Below are the code and all the weights of a small trained network. Each question names an input and a target symbol and asks about switching units off, where a switched-off unit gives its printed mean instead of its output.

import numpy as np


def w(rows, s, z=0):
    codes = np.array(rows[::2]) - 128.0
    scale = np.full(codes.shape[1], s)
    scale[-1] = z or s
    return codes * scale


def f(y):
    return np.maximum(y, 0)


def softmax(a):
    e = np.exp(a - a.max(-1, keepdims=True))
    return e / e.sum(-1, keepdims=True)


def log_softmax(a):
    a = a - a.max(-1, keepdims=True)
    return a - np.log(np.exp(a).sum(-1, keepdims=True))


def net(x, mask):
    ids = ['Ωδεθλμσ'.index(c) for c in x.split()]
    T = len(ids)
    res = E[ids] + P[:T]
    r = res
    for j in range(2):
        rows = slice(4 * j, 4 * j + 4)
        q, k, v = (r @ M[0][rows].T for M in (Q, K, V))
        z = softmax(np.where(np.tri(T) > 0, q @ k.T / 4**0.5, -1e9)) @ v
        o = O[0][rows]
        res = res + np.where(mask[j], z, o[:, -1]) @ o[:, :-1]
    y = f(res @ A[0][:, :-1].T + A[0][:, -1])
    res = res + np.where(mask[2:6], y, B[0][:, -1]) @ B[0][:, :-1]
    return log_softmax(res[-1] @ U[:, :-1].T + U[:, -1])


Q, K, V, O, A, B = {}, {}, {}, {}, {}, {}
E = w([
[158,195,147,4,42,226],'Ω',
[121,135,115,106,156,230],'δ',
[150,159,188,152,161,191],'ε',
[101,91,190,80,129,237],'θ',
[117,114,165,211,226,170],'λ',
[79,64,131,131,181,175],'μ',
[135,165,139,99,206,110],'σ',
],0.013)
P = w([
[115,125,84,138,75,123],'0',
[68,222,115,116,134,151],'1',
[143,157,77,95,156,131],'2',
[117,186,154,100,145,141],'3',
[119,59,209,109,43,92],'4',
[37,117,57,63,10,24],'5',
],0.012)
Q[0] = w([
[175,100,110,119,122,157],'head 1',
[106,135,121,140,99,112],'head 1',
[169,107,163,75,147,95],'head 1',
[139,107,121,139,103,84],'head 1',
[218,34,152,124,83,80],'head 2',
[128,117,149,58,185,134],'head 2',
[144,163,69,111,119,112],'head 2',
[2,147,87,143,49,24],'head 2',
],0.026)
K[0] = w([
[90,135,154,121,126,150],'head 1',
[148,102,106,100,151,146],'head 1',
[64,163,112,138,113,104],'head 1',
[108,157,128,106,165,150],'head 1',
[2,238,163,102,160,158],'head 2',
[91,105,110,123,74,60],'head 2',
[134,135,167,77,132,120],'head 2',
[198,90,58,62,216,164],'head 2',
],0.025)
V[0] = w([
[89,131,61,135,94,73],'head 1',
[174,76,230,199,110,104],'head 1',
[144,90,104,82,209,200],'head 1',
[202,175,72,125,216,124],'head 1',
[184,187,203,115,43,211],'head 2',
[161,221,31,206,82,97],'head 2',
[164,157,141,6,149,71],'head 2',
[225,190,190,197,150,141],'head 2',
],0.014)
O[0] = w([
[175,76,150,147,141,144,79],'head 1',
[152,97,55,64,101,100,1],'head 1',
[102,216,157,129,67,102,242],'head 1',
[122,174,200,79,89,200,182],'head 1',
[100,217,10,103,140,119,144],'head 2',
[47,83,129,128,94,226,108],'head 2',
[216,152,118,136,212,203,79],'head 2',
[41,98,113,67,192,179,106],'head 2',
],0.012,0.0067)
A[0] = w([
[138,78,118,9,80,83,5],'neuron 1',
[166,120,177,215,58,120,30],'neuron 2',
[167,140,86,81,225,148,131],'neuron 3',
[187,56,128,152,54,226,158],'neuron 4',
],0.013,0.0015)
B[0] = w([
[121,66,73,252,199,125,174],'neuron 1',
[162,148,33,53,36,214,251],'neuron 2',
[112,76,168,141,42,130,162],'neuron 3',
[119,106,46,254,217,71,186],'neuron 4',
],0.009,0.014)
U = w([
[115,156,2,244,76,131,186],'Ω',
[103,191,204,121,72,118,212],'δ',
[100,116,9,4,185,140,63],'ε',
[165,167,76,171,117,43,1],'θ',
[83,79,157,214,29,79,12],'λ',
[181,93,82,120,57,114,43],'μ',
[203,126,108,149,187,177,231],'σ',
],0.0035,0.0034)

Each question gives the input, a string of symbols that net reads in full, and the target symbol t.
The units are the heads (4 rows each of Q, K, V and O) and the neurons (one row each of A and B). Each row of codes is followed by its name. A weight is (code - 128) times the scale printed after its matrix; where a second scale follows, it is the last column's (O, A, B and U).
mask holds one flag per unit, heads first, then neurons. A switched-off unit (its flag False) gives its mean, the last column of its rows in O or B, instead of its output. The means were averaged over made-up inputs and are rounded, as every weight is.
A unit's drop is (log p(t) with every unit on - log p(t) with that unit switched off) / (log p(t) with every unit on - log p(t) with every unit switched off).
The circuit of an input: a set's keep is (log p(t) with only the set's units on - log p(t) with every unit switched off) / (log p(t) with every unit on - log p(t) with every unit switched off). Starting from all 6 units, units are removed one at a time, each time the one whose removal leaves the highest keep (on an exact tie, the one counted first), for as long as the keep stays at least 0.8.
units of the circuit, in order: the units of the circuit, biggest drop first
unit that matters most: the unit with the biggest drop
k most important neurons: the k neurons with the biggest drops, biggest first
which heads matter: for each layer, one digit per head in row order, 1 if its drop is at least 0.15 and else 0, layers parted by /
drop when u is switched off: that unit's drop, to one decimal
input θ μ ε, target θ: units of the circuit, in order	head 2; neuron 2
input λ δ ε μ, target λ: units of the circuit, in order	head 2
input λ Ω θ, target λ: 2 most important neurons	neuron 2; neuron 1
input σ μ σ λ θ, target μ: units of the circuit, in order	neuron 2; head 2
input θ σ θ δ ε, target σ: 2 most important neurons	neuron 4; neuron 3
input δ σ δ, target δ: units of the circuit, in order	neuron 4; head 1
input σ ε δ Ω σ, target ε: which heads matter	01
input λ σ σ ε Ω, target σ: which heads matter	01
input δ σ λ, target δ: units of the circuit, in order	head 1; neuron 4
input λ σ σ Ω, target λ: units of the circuit, in order	head 2; neuron 1
input λ λ σ, target λ: 3 most important neurons	neuron 2; neuron 1; neuron 4
input μ μ ε σ δ ε, target ε: drop when head 2 is switched off	1.0
input ε σ δ, target ε: drop when head 1 is switched off	-0.1
input δ σ δ σ Ω δ, target δ: unit that matters most	head 1
input δ σ λ σ, target δ: drop when neuron 4 is switched off	0.2
